Below is a small trained network, with its code and all its weights. Each question gives an input and a class and asks what happens when units are switched off, that is, made to give their printed mean instead of their output.

import numpy as np


def w(rows, s, z=0):
    codes = np.array(rows[::2]) - 128.0
    scale = np.full(codes.shape[1], s)
    scale[-1] = z or s
    return codes * scale


def norm(h):
    return h / np.sqrt((h * h).mean(-1, keepdims=True) + 1e-5)


def f(y):
    return y / 2 * (1 + np.tanh(0.7978845608 * (y + 0.044715 * y**3)))


def log_softmax(a):
    a = a - a.max(-1, keepdims=True)
    return a - np.log(np.exp(a).sum(-1, keepdims=True))


def net(x, mask):
    res = np.array(x, float).reshape(1, 7) / 4 @ E
    u = 0
    for l in range(4):
        y = f(norm(res) @ A[l][:, :-1].T + A[l][:, -1])
        res = res + np.where(mask[u : u + 5], y, B[l][:, -1]) @ B[l][:, :-1]
        u += 5
    return log_softmax(norm(res)[-1] @ U[:, :-1].T + U[:, -1])


A, B = {}, {}
E = w([
[108,108,193,3,148,30,164],'x0',
[36,128,54,199,38,146,118],'x1',
[172,91,115,61,92,168,44],'x2',
[98,37,78,73,100,46,188],'x3',
[176,67,151,95,33,137,40],'x4',
[151,197,149,178,144,8,111],'x5',
[167,232,161,109,70,67,177],'x6',
],0.0038)
A[0] = w([
[160,177,189,84,199,190,44,3],'0.n1',
[207,134,211,23,165,95,90,63],'0.n2',
[173,162,176,108,82,148,90,117],'0.n3',
[152,173,192,1,77,100,183,73],'0.n4',
[104,218,205,160,184,146,161,61],'0.n5',
],0.0094,0.0015)
B[0] = w([
[109,3,79,138,103,144,166,214],'0.n1',
[156,80,105,122,48,4,232,255],'0.n2',
[100,102,52,171,66,134,134,182],'0.n3',
[221,76,146,78,84,25,224,245],'0.n4',
[66,211,111,186,183,62,203,235],'0.n5',
],0.0072,0.0043)
A[1] = w([
[156,162,180,32,154,104,45,72],'1.n1',
[139,132,217,2,218,124,130,65],'1.n2',
[126,78,214,175,199,40,91,5],'1.n3',
[97,156,147,55,120,78,132,35],'1.n4',
[94,159,194,30,154,3,120,53],'1.n5',
],0.008,0.002)
B[1] = w([
[201,99,128,29,134,212,139,100],'1.n1',
[129,124,30,87,134,155,199,138],'1.n2',
[129,132,159,191,107,45,71,154],'1.n3',
[130,117,53,228,101,119,136,150],'1.n4',
[158,53,2,137,73,254,82,252],'1.n5',
],0.0052,0.0032)
A[2] = w([
[151,79,164,94,243,227,151,1],'2.n1',
[185,101,224,14,113,107,121,139],'2.n2',
[208,43,210,68,208,29,125,146],'2.n3',
[103,148,108,37,93,131,187,150],'2.n4',
[160,120,90,142,254,177,198,115],'2.n5',
],0.0088,0.0018)
B[2] = w([
[81,118,93,87,12,210,97,167],'2.n1',
[83,138,135,182,2,11,148,185],'2.n2',
[62,143,93,182,34,19,238,254],'2.n3',
[44,114,37,197,134,62,160,211],'2.n4',
[14,96,157,71,162,130,33,246],'2.n5',
],0.006,0.0035)
A[3] = w([
[177,63,189,173,212,114,85,98],'3.n1',
[145,160,118,179,108,146,119,76],'3.n2',
[67,9,106,73,107,175,102,253],'3.n3',
[197,170,90,155,95,118,76,122],'3.n4',
[101,33,63,89,122,55,154,143],'3.n5',
],0.011,0.00048)
B[3] = w([
[70,171,29,82,69,117,216,131],'3.n1',
[215,88,104,61,210,105,88,145],'3.n2',
[2,130,140,54,166,161,39,225],'3.n3',
[174,87,90,170,108,216,138,148],'3.n4',
[96,39,60,66,46,90,143,249],'3.n5',
],0.008,0.011)
U = w([
[243,131,88,194,112,221,72,118],'0',
[39,109,121,91,129,212,27,192],'1',
[105,254,136,219,218,100,155,149],'2',
[204,158,253,109,141,156,132,4],'3',
[110,73,86,116,30,39,189,192],'4',
[188,167,241,135,112,147,111,13],'5',
],0.0088,0.0042)

Each question gives the input, the list of numbers given to net, and the class t.
The units are the neurons (one row each of A and B). Each row of codes is followed by its name. A weight is (code - 128) times the scale printed after its matrix; where a second scale follows, it is the last column's (A, B and U).
mask holds one flag per neuron, layer by layer. A switched-off neuron (its flag False) gives its mean, the last column of its row in B, instead of its output. The means were averaged over made-up inputs and are rounded, as every weight is.
A unit's drop is (log p(t) with every unit on - log p(t) with that unit switched off) / (log p(t) with every unit on - log p(t) with every unit switched off).
The circuit of an input: a set's keep is (log p(t) with only the set's units on - log p(t) with every unit switched off) / (log p(t) with every unit on - log p(t) with every unit switched off). Starting from the 12 units with the biggest drops (on a tie, the unit counted first), units are removed one at a time, each time the one whose removal leaves the highest keep (on an exact tie, the one counted first), for as long as the keep stays at least 0.8.
units of the circuit, in order: the units of the circuit, biggest drop first
unit that matters most: the unit with the biggest drop
k most important neurons: the k neurons with the biggest drops, biggest first
top k neurons in layer l: the k neurons of layer l with the biggest drops, biggest first
drop when u is switched off: that unit's drop, to one decimal
input [-8,-4,-6,-4,-6,-4,-2], class 2: units of the circuit, in order	(0.n5; 3.n5)
input [0,5,3,3,-5,-8,3], class 1: units of the circuit, in order	(0.n2; 3.n3)
input [-3,-2,-2,-8,-2,3,-6], class 1: units of the circuit, in order	(0.n2)
input [-6,-1,4,-5,5,-3,6], class 1: 4 most important neurons	(0.n1; 3.n3; 0.n5; 0.n4)
input [-7,4,0,-8,-8,-1,-3], class 2: units of the circuit, in order	(0.n5; 3.n5)
input [-1,-5,-7,-8,-7,-8,-1], class 2: 3 most important neurons	(0.n5; 3.n5; 1.n5)
input [-4,-8,-5,-8,-4,-5,-3], class 1: 2 most important neurons	(0.n1; 2.n5)
input [-5,5,-2,5,6,5,5], class 0: 2 most important neurons	(0.n2; 0.n4)
input [-1,6,0,3,-6,4,5], class 2: 3 most important neurons	(0.n4; 3.n5; 0.n2)
input [-8,6,2,4,5,8,-5], class 0: 2 most important neurons	(2.n5; 0.n1)
input [3,4,1,-1,-4,5,0], class 2: 2 most important neurons	(0.n5; 3.n5)
input [3,6,0,0,1,4,-5], class 1: 2 most important neurons	(0.n5; 2.n3)
input [-2,8,-8,8,-8,-3,-6], class 1: top 2 neurons in layer 0	(0.n2; 0.n4)
input [-5,0,1,5,-1,6,0], class 0: 2 most important neurons	(2.n5; 0.n4)
input [-7,6,0,-7,6,0,-3], class 0: unit that matters most	2.n5
input [-7,-3,0,-7,1,4,-1], class 1: 3 most important neurons	(0.n1; 2.n5; 0.n2)
input [-6,0,-5,4,-6,5,-2], class 2: drop when 3.n5 is switched off	0.2
input [-5,7,-3,-1,8,-8,-2], class 1: drop when 3.n3 is switched off	0.1
input [-6,1,1,-1,7,1,3], class 0: drop when 2.n5 is switched off	0.2
input [-7,-1,0,-8,-3,5,5], class 2: unit that matters most	0.n5
